Below are the code and all the weights of a small trained network. Each question names an input and a class and asks about switching units off, where a switched-off unit gives its printed mean instead of its output.

import numpy as np


def w(rows, s, z=0):
    codes = np.array(rows[::2]) - 128.0
    scale = np.full(codes.shape[1], s)
    scale[-1] = z or s
    return codes * scale


def f(y):
    return np.maximum(y, 0)


def log_softmax(a):
    a = a - a.max(-1, keepdims=True)
    return a - np.log(np.exp(a).sum(-1, keepdims=True))


def net(x, mask):
    res = np.array(x, float).reshape(1, 5) / 4 @ E
    y = f(res @ A[0][:, :-1].T + A[0][:, -1])
    res = res + np.where(mask, y, B[0][:, -1]) @ B[0][:, :-1]
    return log_softmax(res[-1] @ U[:, :-1].T + U[:, -1])


A, B = {}, {}
E = w([
[196,226,125,146,35,27,221,86,96],'x0',
[121,134,128,133,131,128,127,136,118],'x1',
[128,135,138,125,132,126,122,125,124],'x2',
[32,104,201,232,68,147,90,41,170],'x3',
[57,222,69,78,98,78,58,194,244],'x4',
],0.011)
A[0] = w([
[33,152,176,245,38,99,74,36,218,113],'N1',
[58,203,56,75,63,69,48,192,254,152],'N2',
[114,74,52,47,206,212,50,203,197,240],'N3',
[17,87,196,197,130,233,32,98,222,170],'N4',
[213,44,112,83,200,184,180,163,35,254],'N5',
[192,247,64,47,79,32,218,163,185,120],'N6',
[207,211,171,171,12,14,221,59,59,158],'N7',
[103,233,106,152,72,39,155,118,193,55],'N8',
[64,49,241,247,109,222,184,16,56,215],'N9',
],0.0082,0.0072)
B[0] = w([
[3,191,218,219,73,93,178,113,213,230],'N1',
[77,220,180,62,145,149,39,251,140,241],'N2',
[152,107,208,65,240,227,88,202,172,235],'N3',
[28,84,151,216,200,116,43,97,73,244],'N4',
[222,26,186,34,168,144,219,95,33,227],'N5',
[126,212,76,25,25,101,136,193,104,230],'N6',
[189,224,51,186,56,30,227,77,78,247],'N7',
[51,191,151,137,40,90,181,170,165,186],'N8',
[185,56,40,228,92,184,70,2,188,250],'N9',
],0.0087,0.022)
U = w([
[189,9,206,47,212,222,170,83,57,246],'0',
[129,30,80,199,178,221,30,34,173,178],'1',
[203,162,165,24,243,208,52,219,225,43],'2',
[16,157,198,193,208,144,42,148,198,2],'3',
[241,140,71,86,115,18,254,100,10,247],'4',
[179,181,23,240,38,72,169,27,185,70],'5',
[172,215,39,15,44,71,111,209,89,140],'6',
[29,208,197,188,33,42,209,136,214,6],'7',
],0.0081,0.0061)

Each question gives the input, the list of numbers given to net, and the class t.
The units are the neurons (one row each of A and B). Each row of codes is followed by its name. A weight is (code - 128) times the scale printed after its matrix; where a second scale follows, it is the last column's (A, B and U).
mask holds one flag per neuron, in row order. A switched-off neuron (its flag False) gives its mean, the last column of its row in B, instead of its output. The means were averaged over made-up inputs and are rounded, as every weight is.
A unit's drop is (log p(t) with every unit on - log p(t) with that unit switched off) / (log p(t) with every unit on - log p(t) with every unit switched off).
The circuit of an input: a set's keep is (log p(t) with only the set's units on - log p(t) with every unit switched off) / (log p(t) with every unit on - log p(t) with every unit switched off). Starting from all 9 units, units are removed one at a time, each time the one whose removal leaves the highest keep (on an exact tie, the one counted first), for as long as the keep stays at least 0.8.
units of the circuit, in order: the units of the circuit, biggest drop first
top k neurons: the k neurons with the biggest drops, biggest first
drop when u is switched off: that unit's drop, to one decimal
input [-4,7,-3,8,-4], class 1: units of the circuit, in order -> [N9]
input [0,2,-5,0,-5], class 0: top 3 neurons -> [N5 N6 N7]
input [0,-5,2,5,3], class 3: top 3 neurons -> [N7 N4 N6]
input [0,-7,0,2,-4], class 1: top 2 neurons -> [N7 N6]
input [0,-3,0,2,-8], class 1: top 3 neurons -> [N9 N6 N1]
input [0,-4,7,6,-4], class 1: top 4 neurons -> [N9 N6 N4 N7]
input [-1,-2,7,-7,4], class 2: top 2 neurons -> [N3 N7]
input [5,-6,1,2,0], class 5: top 2 neurons -> [N7 N2]
input [-5,7,-1,-4,0], class 0: top 2 neurons -> [N2 N5]
input [4,-4,5,-5,0], class 4: top 2 neurons -> [N2 N7]
input [-2,7,-1,1,2], class 3: top 2 neurons -> [N5 N6]
input [3,1,0,-8,0], class 4: top 2 neurons -> [N2 N5]
input [0,-2,-2,-1,7], class 2: top 3 neurons -> [N7 N3 N2]
input [-8,-4,-4,-8,-2], class 0: units of the circuit, in order -> [N5]
input [3,1,-8,7,-2], class 5: drop when N9 is switched off -> 0.6
input [-7,-7,0,-1,5], class 2: drop when N3 is switched off -> 1.2
input [1,-4,4,-2,2], class 6: drop when N1 is switched off -> 0.1
